Below are the code and all the weights of a small trained network. Each question names an input and a class and asks about switching units off, where a switched-off unit gives its printed mean instead of its output.

import numpy as np


def w(rows, s, z=0):
    codes = np.array(rows[::2]) - 128.0
    scale = np.full(codes.shape[1], s)
    scale[-1] = z or s
    return codes * scale


def f(y):
    return np.maximum(y, 0)


def log_softmax(a):
    a = a - a.max(-1, keepdims=True)
    return a - np.log(np.exp(a).sum(-1, keepdims=True))


def net(x, mask):
    res = np.array(x, float).reshape(1, 2) / 4 @ E
    y = f(res @ A[0][:, :-1].T + A[0][:, -1])
    res = res + np.where(mask, y, B[0][:, -1]) @ B[0][:, :-1]
    return log_softmax(res[-1] @ U[:, :-1].T + U[:, -1])


A, B = {}, {}
E = w([
[252,114,131,158,192,25,126,92,81,162,119],'x0',
[125,146,142,179,94,183,148,112,131,231,119],'x1',
],0.015)
A[0] = w([
[153,113,129,120,157,123,111,133,115,61,127,28],'n1',
[115,128,123,112,124,123,108,152,135,232,138,225],'n2',
[15,126,123,105,115,148,121,138,133,3,136,184],'n3',
[195,122,110,122,120,76,116,140,144,169,136,107],'n4',
[102,121,115,132,106,150,136,130,151,146,136,101],'n5',
[136,109,111,116,108,142,148,99,125,125,128,14],'n6',
[172,128,137,127,141,136,132,124,120,126,125,113],'n7',
[52,123,126,130,114,181,129,134,136,134,134,216],'n8',
[161,140,119,104,124,51,128,142,144,17,133,224],'n9',
[126,118,131,136,106,100,150,118,110,77,149,4],'n10',
[133,113,115,134,110,112,165,130,146,122,140,55],'n11',
[43,123,130,107,120,149,118,151,142,103,131,128],'n12',
[101,126,110,108,127,142,112,133,116,151,122,112],'n13',
[122,176,128,97,113,121,100,139,148,161,123,40],'n14',
],0.021,0.0041)
B[0] = w([
[131,71,130,147,141,91,117,146,83,104,143,170],'n1',
[121,144,131,163,151,158,162,124,124,194,126,173],'n2',
[135,142,116,122,166,240,139,135,184,46,101,252],'n3',
[186,179,131,118,142,101,125,128,140,114,137,188],'n4',
[109,54,108,149,120,113,131,130,121,90,138,164],'n5',
[130,126,130,123,129,132,135,118,115,136,129,129],'n6',
[148,144,119,130,124,105,133,120,111,105,106,155],'n7',
[111,129,126,98,3,166,108,127,147,147,115,210],'n8',
[71,47,130,102,103,82,102,115,128,189,136,218],'n9',
[137,116,138,182,156,107,151,142,124,132,131,147],'n10',
[134,119,117,130,127,136,132,130,162,140,138,128],'n11',
[191,184,140,127,137,85,138,111,85,91,155,205],'n12',
[109,134,125,132,115,148,125,143,109,112,109,148],'n13',
[111,119,160,128,129,115,106,166,151,121,140,139],'n14',
],0.038,0.036)
U = w([
[12,109,145,170,57,181,175,146,128,253,163,253],'0',
[115,140,135,185,172,113,151,210,77,57,209,13],'1',
[108,170,101,92,73,208,155,146,185,90,127,110],'2',
[44,25,115,84,182,145,87,139,154,125,169,84],'3',
[183,213,145,163,171,107,187,101,97,220,163,179],'4',
[135,109,150,83,183,2,69,98,40,210,225,94],'5',
],0.0083,0.0032)

Each question gives the input, the list of numbers given to net, and the class t.
The units are the neurons (one row each of A and B). Each row of codes is followed by its name. A weight is (code - 128) times the scale printed after its matrix; where a second scale follows, it is the last column's (A, B and U).
mask holds one flag per neuron, in row order. A switched-off neuron (its flag False) gives its mean, the last column of its row in B, instead of its output. The means were averaged over made-up inputs and are rounded, as every weight is.
A unit's drop is (log p(t) with every unit on - log p(t) with that unit switched off) / (log p(t) with every unit on - log p(t) with every unit switched off).
The circuit of an input: a set's keep is (log p(t) with only the set's units on - log p(t) with every unit switched off) / (log p(t) with every unit on - log p(t) with every unit switched off). Starting from the 12 units with the biggest drops (on a tie, the unit counted first), units are removed one at a time, each time the one whose removal leaves the highest keep (on an exact tie, the one counted first), for as long as the keep stays at least 0.8.
circuit, biggest first: the units of the circuit, biggest drop first
most important unit: the unit with the biggest drop
top k neurons: the k neurons with the biggest drops, biggest first
drop when u is switched off: that unit's drop, to one decimal
input [0,-1], class 3: circuit, biggest first => [n8 n12]
input [5,2], class 4: circuit, biggest first => [n9 n3]
input [8,2], class 4: most important unit => n9
input [1,8], class 0: top 2 neurons => [n12 n3]
input [1,4], class 4: top 3 neurons => [n3 n9 n8]
input [-2,-5], class 3: top 2 neurons => [n9 n8]
input [2,3], class 4: top 2 neurons => [n3 n9]
input [-2,3], class 0: top 2 neurons => [n3 n4]
input [-4,6], class 0: top 2 neurons => [n3 n2]
input [5,-2], class 5: drop when n3 is switched off => 0.3
input [3,-6], class 5: drop when n3 is switched off => 0.5
input [0,6], class 0: drop when n10 is switched off => 0.0
